Table B holds the same points as the rows below and some others, measured another way and shuffled. Each row below is followed by which row of B it is.
B (72 x 34):
[[-168  189  -26   99   46  146  257  -77  232  283 -186   66   60 -219
   -49   99  249   40  255 -403 -204  183   46   36 -174 -114  -67  109
   -34  -60  390 -139  124  261]
 [  24   29   80 -140  -98  152   80   28   16  -71  -96 -128   -2  -16
  -235 -243   80  157 -113  110   23  430   36  -43  -43 -202   19  -42
    60  203  -43  144   77  -59]
 [ 386  -61  -25  100 -101 -220 -286   26 -164   65  190   55   32  218
   -30   -3  108  230 -157  340  227   96  -97  -73   49  235   -6 -162
   -13  223 -473   64  -48 -108]
 [-177  224  -85    1   97  167   11   83  -21   25    2 -177  -17   11
  -200 -472  119  274 -338  134   82  521   67 -158  114 -291  -20 -466
    15  141 -145  115 -147   62]
 [-236  113  -12  -54   39  157   87    6   81  120 -109  -53   -1  -75
  -153   -3  103   63    4  -98 -155  181   80   20  -95 -160  -55   15
   130  -33  179   15   37   88]
 [-156  234  -64  279   63   35  351  -99  284  254 -116   81   50  -89
    91  214  227   33  313 -315 -155  108  -15 -131  -92   21  -23  172
  -157 -189  282 -318  150  154]
 [ -87   13  -49  -86   10  132  -67  -39    7    4  104  -65   25   31
   -97  160   56  134   92   99 -231   35   90  -39 -106   14    1  150
   167 -129  -92   27   15   14]
 [ 250 -138   43  -50  -90 -118 -129   -5  -17   80   27   93   39  177
   -67  158   17  153   66  143   11   35  -51   30 -144  160  -49   50
    61   85 -112   19   78 -106]
 [ 153  -77   95   -1  -77 -268 -138  141  -62   57  106    7   41  377
   -82  525 -127  -97  -54  398  148 -367  -85  184  -69  366  201  320
   250   60 -214   20  -54 -214]
 [ -55   96 -144 -116  132  145 -305   90 -157  -67  271 -176   34  148
  -190 -265   12  364 -319  378  -35  237  116  -89   43  -89   56 -385
   173   52 -409  205 -280   50]
 [-181  232 -125  320   44 -100  -26  -64   27  114  -28  157  -38  -75
   167  -46  215  113  -57  -31  -43   95  -25 -279    8   68 -121  -90
  -188  -95   27 -291  140   27]
 [  60  -76 -104  121  -41  -21  -72 -217   61  172   51  198    1  -42
   141  283  201  178  364 -152 -308    7    2 -194 -161  166 -268  178
   -60 -254   -1 -213  243   16]
 [ 184 -209 -136 -121   25   14 -361  -91 -117   26  336   18   41  248
   -27  247   -6  339  153  276 -260  -59   56 -102 -117  207 -136  -11
   189 -211 -418   64  -61  -72]
 [ -80   -2 -127  -42    4    6 -419   17 -271 -111  271  -97  -73  146
   -71  -65   38  220 -303  467  -57   50   69 -195  101   58  -80 -149
   208  -47 -521  126  -96 -138]
 [-106  -29   41 -217    2   85  -92  114  -52   -6   94 -187   21  205
  -258  268  -97    0  -86  295  -80  -94   80  169  -64   25  134  191
   391  -15 -148  198 -128  -77]
 [-204   80 -192   11   69  101 -339  -44 -196 -107  213  -63  -83   29
   -16 -264   96  327 -273  316 -157  236  106 -341   87  -71 -175 -302
    67 -126 -387   25  -42  -69]
 [  75  -85   99 -149  -74  -71  -77  122  -51    4   21  -86   12  267
  -210  204  -99   11 -116  316   87  -39  -17  137  -64   93  102  131
   260  119 -149  145  -41 -179]
 [-198  313   15  143   56  116  355   15  251  108 -335   66   23 -196
   -60 -440  185  159  -70 -285   36  554    0 -134 -108 -304  -19 -268
  -277  166  451 -184  154  144]
 [-275  387 -148  272   48  121  -11  -72  -17   -2 -178  104  -82 -372
    66 -822  370  337 -360 -139   27  715   44 -450   75 -351 -225 -581
  -384  174   99 -180  168  148]
 [ 379 -173   45  109 -142 -246  -30  -58   31  171  119   99   55  284
    37  542   55   32  283  150   42 -184 -128   15  -78  388   -2  340
    52  -35 -248  -88  112 -162]
 [-494  330  -90  101  148  138  100   28  101  -29 -264   70  -73 -178
    -6 -579   92  222 -300  -99 -100  486   82 -298  -69 -352 -142 -434
  -201   -1  370 -206  132   39]
 [ 101 -181 -131  128  -84 -125 -271 -203 -117  241  157  154  -70   73
   114  384  212  128  239   10 -218  -99  -28 -188  -13  250 -390  124
   100 -255 -288  -94  170  -87]
 [-147  147  -63  141  103 -132  -69   76   28   73  -44  121   -8  143
    37  -93  -12  157 -192  130   45   72  -27 -128  -67   45  -32 -243
   -78   -1   69 -176    7  -64]
 [ -76   70  118  -82   -3    4  205  143  132   91 -107 -118   52  193
  -223  234  -72  -78  -17  106   66   -2  -10  194  -93   -2  196  196
   206   81  127   53  -47  -56]
 [-202  168   27   47   32  -78  -14  142   -4   16 -107   -1  -27  106
   -94  -76  -24   16 -292  193  114   71   -8  -10  -25  -25   76  -96
    60  115   70  -44   -8  -86]
 [ -28  -45    4  -86   -4  -28 -115   36  -21   -2   -9   31   -9  152
   -90   10  -50  154  -79  183  -58   84   15  -38 -117   20  -53  -53
    97    5  -29    7   46 -125]
 [ 191 -194  -10   15 -128  -37  -18 -145   13  241  102    3   -2  126
   -43  509  161   34  357  -20 -154  -54  -32   -6  -40  200 -194  330
   187 -162 -217   13  124  -66]
 [ -49   34 -123  161  -43  -60 -250 -125 -125  142   52  137  -70 -102
    85   16  260  147  -27    3 -117   86    8 -208    6   77 -278  -61
    -8  -68 -160  -93  143   11]
 [ 342 -142  126 -170 -171  -13  -23   82  -64  -15   95 -194   44  259
  -288  102    2   99  -61  349  191  190  -43  113   25   59  136  109
   221  263 -390  280  -65 -159]
 [ 420 -234  164 -159 -115 -173   18  104   61  145   18   -9  110  401
  -217  414 -127   38  144  217  153  -86 -104  286 -172  238  135  208
   215  180 -111  142  -38 -160]
 [ 107  117  -79  329  -58  -61  167 -166  122  244  -80  136  -14  -96
   122  -75  345  185  175 -223   15  368  -88 -300   37   12 -232 -106
  -286   -7  -13 -242  219   54]
 [ 265  -90 -136  296 -108  -84   -5 -307   70  302  154  176   18  -36
   210  450  367  161  533 -209 -236    9  -68 -261  -34  291 -298  276
  -128 -278 -225 -247  249   54]
 [ 124  -65   79  -77  -15 -134   -9  170   -7  107  126 -156   53  434
  -214  423 -136  -34  -58  374  160 -179  -53  201    9  206  206  172
   321   56 -267  140 -188 -165]
 [  -1  192   80  183    7  -75  402   86  259  212 -116  -54   86  155
   -79  301   64  -89  138  -56  139   22  -83   90  -37   87  228  228
   -13   46  161 -144   -4   27]
 [   7  223   44  265   -2  -56  414  -13  298  295 -248  106   73  -56
     9   84  214   -2  198 -320   82  215  -89   -4  -98   -7   40   72
  -210   82  358 -248  146  136]
 [ 149  -43   -2  -84  -94   16 -189   49 -173  -82  160 -173  -29  182
  -196 -152   57  213 -255  413  130  286    5 -114  120  -17    2 -147
   147  172 -497  219  -79 -160]
 [  20  110  -85  256  -13  -75   48 -113   83  161    6  138    6  -29
   126  103  223  138  155  -87  -76  107  -43 -217  -40  117 -117   39
  -161  -98  -18 -241  159   29]
 [ 202 -211   13  -43  -65 -205 -237   30 -103  251  203    3   28  350
  -100  683  -22  -48  131  251   -9 -391  -53  211  -48  374  -24  301
   378  -83 -320  111  -90 -117]
 [ -24   80  104  149    9 -227  260   85  242  206 -236  176   54  200
    20  315  -61  -84  124  -72   87 -110 -117   93 -198  169   84  176
   -67   15  383 -264  141  -92]
 [ 116  -74  -41  -48  -18   34 -109  -72   26  103  159   32   82   75
   -40  395   75  124  268   44 -235 -130   41   55 -181  192   12  275
   158 -135 -108   -8   26   55]
 [-276  395  -49  273   48   60  196    8  121   97 -139   28   11 -232
    26 -140  267   20  -94 -148    1  216   23 -134   -1  -99   82    0
  -157   52  210 -208   89  181]
 [ -24  179  -26   97  -52  134  120  -85   83  -25 -137   42   -3 -214
   -25 -426  251  263  -42 -108  -38  554   22 -265  -53 -211  -91 -184
  -241  139   83 -100  201   69]
 [ -88  221   82   29   -3   49  193  105  127  127 -240   -2   49 -100
  -176 -185  130   32 -137 -115  118  292    1  113 -103 -166  107  -81
   -24  269  291    3   29  129]
 [-277  444  -64  322   19   94  238  -25  110  -15 -199   19  -39 -295
    52 -518  318  148 -227 -120   74  540   10 -356   80 -249    2 -226
  -347  137  160 -244  168  113]
 [  68   47  108   76  -97 -271 -102  153  -67  -36   -3   52    7  245
   -42  240  -75  -85 -218  383  225 -204  -93   73  -42  265  208  203
    93  173 -116  -52   30 -219]
 [-266  193 -183  278   78   79  100 -177  106  197    9   62  -49 -130
   140   58  284  145  182 -208 -260  183   39 -340   26  -30 -249  -14
  -117 -310   31 -276  150  100]
 [-261  253 -114   41  111  140 -106   38  -29   22   55  -52   17 -106
   -81 -165  141  169 -193   67 -114  160  109  -73  -30 -111   45 -149
    61    0  -22   -1  -87  161]
 [-315  222 -189   79   74  122 -343  -21 -218  -16  117  -37  -85 -184
   -32 -342  240  230 -369  158 -115  238  127 -243  100 -144 -163 -320
    70   -9 -243   44  -49  102]
 [ -32  186 -110  302   31 -113    0   -6  -17  256   49    3  -28   54
    23   -1  250   99 -114   32  141  165  -60 -165  167   54 -105 -196
   -53   23 -211  -95  -47   47]
 [-340  381   83  208   55   74  570   62  362  123 -392   15   29 -128
   -45 -107  114  -74   32 -290   36  309  -20  -59 -104 -212  138   82
  -203   54  585 -291  180   86]
 [ 245  -32  -72   -3  -14  -71 -338   20 -147   56  253   25   73  139
   -61   97   89  240  -75  276   14  -27    4   20  -58  204   48  -70
   107   96 -377   97 -121   35]
 [-131   99   -6  -81   70  198  226  -16  211  -14 -134  -28   40    9
  -117 -222   10  257   81  -80 -171  420   64 -134 -174 -226  -20 -131
   -78  -40  237  -82   95   16]
 [ -64  117  142  -15   53 -143  212  255  153  160  -97  -98   86  348
  -216  385 -168 -163  -91  191  212 -205  -63  317  -88  126  334  197
   234  123  151   17 -162  -71]
 [-270  324 -218  267   61  134 -167 -154  -60   61  -58  174  -62 -436
   139 -564  425  329 -185 -205 -174  486   85 -412    1 -216 -292 -412
  -296   10   61 -205  176  241]
 [ 171 -138  -67  178  -94 -197 -169 -150  -42  391  131  161    1   78
    89  691  235  -48  348  -87 -140 -325  -66   47  -51  380 -227  358
   173 -195 -182  -94  109   23]
 [ -76   33 -211  353  -59 -109 -224 -267 -113  239   86  220 -124 -157
   256  118  400  154  135 -125 -206   75  -24 -413   84  150 -473  -18
  -123 -261 -220 -261  266    2]
 [ 158 -116   96 -110  -53  -50  100   44  116   94  -70    9   52  245
  -150  192  -73   93  124   86    8   85  -46   92 -166   64   22  100
    97   57   52   20   61 -128]
 [ 282 -292   96 -135 -144 -236 -248   75 -143  127  169  -35    8  432
  -159  630 -113  -64   46  404   79 -351  -78  224  -47  368   21  336
   407   20 -378  178  -50 -264]
 [ 344 -178   81 -112 -109  -99  -43   59  -16   49  121  -88   56  357
  -185  236  -58  130   40  318  129   57  -71   79  -37  167   81   89
   172  126 -327  149  -52 -189]
 [ 269 -322    0 -103  -86 -193 -291  -29 -110  195  221   49   15  384
   -66  646  -61   52  209  267  -93 -334  -49  123 -100  375 -129  266
   342 -148 -348   90  -12 -194]
 [-204  212  -54   78  114   62   94   47  125  161  -23  -11   61    1
   -64  128   86   51   23  -61  -99   12   49   43  -99  -10   88   32
    66  -67  157  -89  -58  151]
 [-291  306  -73   94   89  130    6   49   21  111  -88  -24    1 -192
   -99 -240  206  102 -216  -75  -34  250   83  -38  -16 -187    9 -189
     8   92  133  -21  -36  203]
 [ -36  139  -53   98   81  -28   55   81   55   86   78  -93   33  216
   -83    7   22  151 -108  193   85  137  -17  -83   48   24   90 -145
    29    4 -160  -32 -127  -27]
 [  36  -34  -36 -165    3    2 -357  115 -224 -170  175 -111  -30  237
  -184 -283  -84  298 -415  525   81  222   46 -108   33  -33   12 -328
   162  156 -425  207 -138 -183]
 [   2  -88 -106  -56  -29   31 -352  -87 -169   95  179   28  -27    5
   -47  176  142  167   19  131 -215  -40   72  -50  -57  103 -191   44
   218 -104 -270   86   16   14]
 [  36  150  149  240 -128 -211  294   55  166  217 -243  100   27   20
    -8  324  141 -216   79 -100  202  -63 -133  109  -64  161  127  355
   -54  162  245 -189  188  -36]
 [ 112 -215  -81    5 -110 -200 -504  -53 -311   58  293   31  -87  251
    11  416   48   67  -73  431  -67 -278  -18  -90   66  338 -207  153
   306 -136 -575   88   12 -240]
 [-286  456  -43  346   86   60  411   -2  262   73 -305   73   -4 -209
    68 -497  245  157 -127 -244   89  570  -27 -326    7 -265    2 -298
  -425  100  378 -343  178  115]
 [-258  130   22 -149   80   22 -151  234 -115  -78  -12 -161  -35  203
  -260 -201 -136   79 -496  405  127  116   62   64   22 -133  126 -246
   256  164  -94  178 -188 -118]
 [ -38   95  -30  165  -17 -106   -7    6   -6  140  -39   39  -39   75
    -4   -6  131   79 -106   76   87  148  -50 -133   48   38 -100  -99
   -26   37  -80  -88   60  -66]
 [ 236 -278   19 -265  -56  -16 -288    8  -98  127  152  -10   49  248
  -207  331  -53  159  106  202 -124  -92   26  197 -175  153  -86   88
   347    5 -223  227  -60  -72]
 [ -30   84  -29  153  -53 -114  -82  -14  -57   43  -47   84  -62   31
    26 -129  135  122 -173  129   81  200  -46 -208   35   24 -127 -135
   -83   72 -102 -102  125 -114]]
Rows of B count from 0, top down.

[  95   77  -73  -64   64   40  -86  148   24   86  -86   -2   15   -9
  -23   -3  -46  126  106   11  -20  -52  -44  -36    0 -127] | 0
[ -50   99 -120   40 -117  -36 -130  188 -164   23   66   32   16  176
 -109  -32   61  197  -15  152  -64 -207 -236  -76   52  -97] | 25
[-220   99 -111   22 -117  -41 -241  260 -167  -24  118   97   12  197
  -89  -32   98  149  -42  202 -122 -280 -249  -60   80  -55] | 47
[ -95   47  217   42 -112   37  184 -207  178 -286  -32   29  -37   39
  -80   36  148 -211  -60  -91  150   -6  174   -9  -70  206] | 14
[ 150  129 -113    4   53   68 -178  202 -130  186  -93  -61   63   -3
  -10  -21  -45  210   71  151    8 -119 -183  -35  -19 -154] | 15
[ -47   70  191    6  -63   49  155 -150  214 -243  -90   -2   15  -72
  -68   33   59 -214  -20  -64  147   20  182   17  -76  187] | 35
[ 202  165    7  140  142  -22  239 -122  344  -68 -122  166  -26  190
 -113   34  -77    1   39 -269  -45  114  110  -82   72  -30] | 41
[ -56   93   73   76   73   38 -114   84  175  -10   18   83  -15   44
  -24   16   -7  -14  -46   27   35  -54   46   30  -47   10] | 28
[ 192  124 -129  -69  116   50  -91  184 -124   59 -108    0   41  -80
   21  -42  -36  132  141   77  -17  -84 -123  -66   20 -149] | 71
[-236   61 -105  -33 -179  -60 -231  222  -37   45  120   22   22  184
 -165  -18   47  196  -12  154  -72 -253 -204   -9   17  -99] | 48
[-147   81 -135  -47 -122  -17 -244  248 -162   66   59    5   34  131
  -99  -29   60  205   25  190  -73 -259 -246  -39   30 -115] | 59
[ -49   40   50   60   12   53 -134   99   47   55   34   39  -53  126
  -10   22   58   77  -45   38   24  -80  -11  -12  -42  -34] | 11
[ -62   19  110  117  -55   36  -87   22  136   61   79    9  -69  171
  -67   37   59   77 -106   15   90  -50   32   18  -96  -10] | 5
[ -56    1  184  -27 -113    8  217 -184  202 -286   -9   19  -60   -8
  -93   26  118 -180   -9 -135  145   27  206  -13  -73  144] | 69
[   6  -12  138 -102  -43   62  173  -39  126 -214 -139   -9  -19 -119
   -3   51   34 -168   58 -105   47   77  206  -51   -5  132] | 2
[ -56  150 -132   15  -89    7 -239  261 -116  134  -33  -43  116   64
 -106  -17  -48  200    8  235  -58 -215 -258  -17   23  -91] | 31
[ -75   64 -171  -43  -94   10 -276  413 -284  128   -8   -8   61   67
  -19  -11  -16  238   18  264 -178 -213 -279  -94  110 -116] | 50
[ -64   31  144  -19 -133   37  169 -121  100 -227  -83   -7  -12   18
  -77   40  109 -142   -6  -72   83   -6  120  -44  -23  157] | 63
[ -60   87   84   75   56   76 -102   58   64  -27  -22   68  -26   77
   19   24   66  -25  -44   37   29  -75   20  -10  -29   43] | 43
[   9  -17  170  -66 -114   49  232 -181  123 -234  -89  -37  -52  -27
  -59   38  124 -147   33 -139  141   49  193  -44  -66  130] | 52
[ -48  -21  171  -10 -167   44  150 -101  184 -111  -81  -70  -20   31
  -98   73   48  -80  -32  -86   99   50  165  -17  -63  127] | 9
[  37   36   91  117  -27   52  -63    9  141  121   24  -30  -48  142
  -66   37   17  113  -76    1  108  -18   27   18 -107  -45] | 51
[ -32   40  174   40 -136   26  196 -182  209 -184  -62  -21  -15   53
 -121   50   77 -122  -40 -103  134   27  151  -11  -70  148] | 33
[ -11   54  199   19  -51   18  196 -203  302 -246  -31   14  -23  -50
 -104   26   52 -193  -21 -129  188   50  225   34 -113  145] | 26
[   0  -45   87  -14  -10   65  -47   48  -15  -14   53    8 -118   65
   29   15  124   48   -7  -14   77  -38   63  -37  -71  -37] | 38
[ 550   93   54  208  171   -3  299  -72  170  -16  -29   26  -63  -80
  -30  -15 -145   55  -23 -133  162  234  138  -61  -68  -98] | 6
[-117   12   65   36  -83   -9  -93   44  211   44   92   13  -50  147
 -124   26   22   90  -52  -14   61  -69   37   39  -85  -46] | 3
[ 205   89  -15   63   79   59  -80  106  -59   94   -9  -29  -13  -28
    9  -25  -11  129   11   89  101  -45  -65  -20  -77 -113] | 49
[ -15    4  162   -8  -97    3  251 -200  165 -289   -6   44  -82   48
  -87   21  142 -153   -3 -165  122   32  185  -49  -44  124] | 68
[ 294   88   15  107  -21  -43  287  -76  118 -116  -45   20  -16   17
 -123   -4  -62   31    2 -112   70  108   58  -87    7  -22] | 36
[ 479 -101  208  184  253  -23  290  -91  378  -76  215  120 -282  -90
   44  -11  -84   -7  -84 -282  248  343  407   -3 -178 -137] | 37
[ -83   57 -106    5  -45  -41 -189  284 -129   -3  124   89  -23   98
  -51  -38   33  161  -16  156  -97 -183 -171  -61   58 -109] | 42
[ 181   98  -44  112  157  -54   85   18  204  -29   73  188 -104  174
  -73  -22  -28  107   22 -166  -24   32   40  -66   31 -152] | 57
[ 115  130 -116   47   59   18  -70  214 -261  -50  -17   96   -2   54
   36  -46   55  107   28  132  -92 -134 -191 -133  105  -74] | 44
[-154   98 -163  -33  -95  -27 -345  329 -214   95  124   11   42   94
  -83  -58   47  238    6  280  -62 -310 -303  -15   10 -152] | 21
